Below is a small trained network, with its code and all its weights. Each question gives an input and a class and asks what happens when units are switched off, that is, made to give their printed mean instead of their output.

import numpy as np


def w(rows, s, z=0):
    codes = np.array(rows[::2]) - 128.0
    scale = np.full(codes.shape[1], s)
    scale[-1] = z or s
    return codes * scale


def f(y):
    return y / 2 * (1 + np.tanh(0.7978845608 * (y + 0.044715 * y**3)))


def log_softmax(a):
    a = a - a.max(-1, keepdims=True)
    return a - np.log(np.exp(a).sum(-1, keepdims=True))


def net(x, mask):
    res = np.array(x, float).reshape(1, 7) / 4 @ E
    y = f(res @ A[0][:, :-1].T + A[0][:, -1])
    res = res + np.where(mask, y, B[0][:, -1]) @ B[0][:, :-1]
    return log_softmax(res[-1] @ U[:, :-1].T + U[:, -1])


A, B = {}, {}
E = w([
[178,112,117],'x0',
[120,134,130],'x1',
[97,138,135],'x2',
[92,30,188],'x3',
[75,143,137],'x4',
[158,121,125],'x5',
[78,115,1],'x6',
],0.0091)
A[0] = w([
[133,145,165,46],'n0',
[149,224,117,56],'n1',
[100,136,157,235],'n2',
[111,79,153,13],'n3',
[100,184,111,68],'n4',
[123,109,91,42],'n5',
[140,80,106,34],'n6',
[130,58,144,50],'n7',
[160,157,173,191],'n8',
[126,100,142,38],'n9',
[120,102,137,70],'n10',
[160,195,169,11],'n11',
[120,143,250,64],'n12',
[158,160,177,39],'n13',
[115,149,96,57],'n14',
[168,120,202,110],'n15',
[111,113,150,107],'n16',
[120,149,165,96],'n17',
[74,13,148,103],'n18',
[149,165,111,57],'n19',
[159,195,105,55],'n20',
[139,93,85,96],'n21',
[122,157,176,98],'n22',
[188,104,120,255],'n23',
[192,109,153,231],'n24',
[120,59,146,89],'n25',
[186,132,102,222],'n26',
[111,138,148,232],'n27',
[90,128,118,54],'n28',
[150,132,153,34],'n29',
[79,111,95,17],'n30',
],0.015,0.0044)
B[0] = w([
[161,78,111,140],'n0',
[182,162,221,209],'n1',
[75,198,101,185],'n2',
[200,119,202,150],'n3',
[133,111,153,169],'n4',
[78,73,133,143],'n5',
[115,124,128,135],'n6',
[162,156,201,169],'n7',
[96,106,75,207],'n8',
[186,128,160,126],'n9',
[228,126,104,128],'n10',
[154,93,135,172],'n11',
[117,94,66,253],'n12',
[132,39,73,169],'n13',
[144,54,137,152],'n14',
[146,132,95,225],'n15',
[202,148,105,140],'n16',
[123,95,100,147],'n17',
[187,178,177,244],'n18',
[175,91,214,148],'n19',
[210,47,248,188],'n20',
[48,87,120,163],'n21',
[125,93,70,163],'n22',
[2,185,127,217],'n23',
[90,167,75,225],'n24',
[165,156,191,180],'n25',
[39,129,173,211],'n26',
[104,170,98,175],'n27',
[137,73,109,133],'n28',
[146,58,139,131],'n29',
[152,88,86,157],'n30',
],0.0071,0.0074)
U = w([
[226,99,235,68],'0',
[106,169,120,253],'1',
[122,198,102,203],'2',
[134,2,80,73],'3',
[114,115,131,107],'4',
],0.0087,0.0041)

Each question gives the input, the list of numbers given to net, and the class t.
The units are the neurons (one row each of A and B). Each row of codes is followed by its name. A weight is (code - 128) times the scale printed after its matrix; where a second scale follows, it is the last column's (A, B and U).
mask holds one flag per neuron, in row order. A switched-off neuron (its flag False) gives its mean, the last column of its row in B, instead of its output. The means were averaged over made-up inputs and are rounded, as every weight is.
A unit's drop is (log p(t) with every unit on - log p(t) with that unit switched off) / (log p(t) with every unit on - log p(t) with every unit switched off).
The circuit of an input: a set's keep is (log p(t) with only the set's units on - log p(t) with every unit switched off) / (log p(t) with every unit on - log p(t) with every unit switched off). Starting from the 12 units with the biggest drops (on a tie, the unit counted first), units are removed one at a time, each time the one whose removal leaves the highest keep (on an exact tie, the one counted first), for as long as the keep stays at least 0.8.
circuit, biggest first: the units of the circuit, biggest drop first
most important unit: the unit with the biggest drop
top k neurons: the k neurons with the biggest drops, biggest first
drop of u: that unit's drop, to one decimal
input [3,8,3,7,-2,8,5], class 0: circuit, biggest first -> [n18, n25]
input [6,5,2,-7,1,-1,0], class 0: circuit, biggest first -> [n20, n1]
input [5,0,-7,5,-4,8,2], class 2: circuit, biggest first -> [n23, n24, n20]
input [-2,5,0,-6,-1,5,8], class 3: circuit, biggest first -> [n14, n20]
input [5,-8,3,7,-4,5,-8], class 3: most important unit -> n12
input [1,8,-3,7,-3,0,7], class 0: circuit, biggest first -> [n18, n25]
input [4,-3,2,-7,7,0,0], class 0: circuit, biggest first -> [n20, n1]
input [-4,6,7,5,-4,2,-7], class 2: circuit, biggest first -> [n2, n20]
input [1,0,-7,8,-8,-1,7], class 0: circuit, biggest first -> [n18, n7]
input [-2,3,-3,-6,-1,5,2], class 0: circuit, biggest first -> [n20, n1]
input [-1,3,3,7,-2,8,-8], class 3: top 2 neurons -> [n12, n13]
input [1,-6,1,-6,-5,-7,-7], class 3: top 2 neurons -> [n13, n8]
input [-6,-2,-4,7,0,6,-8], class 3: top 3 neurons -> [n12, n13, n8]
input [6,-4,-4,-7,0,1,-8], class 3: top 2 neurons -> [n13, n8]
input [1,-1,-6,-1,-6,-1,-8], class 3: top neuron -> [n13]
input [5,6,-4,-7,-6,2,7], class 0: top 3 neurons -> [n20, n1, n19]
input [8,5,-1,4,4,7,-7], class 4: drop of n0 -> -0.1
input [-7,8,0,-2,-6,-7,7], class 3: drop of n12 -> -0.1
input [0,0,-6,0,-4,-8,-5], class 2: drop of n18 -> -0.2
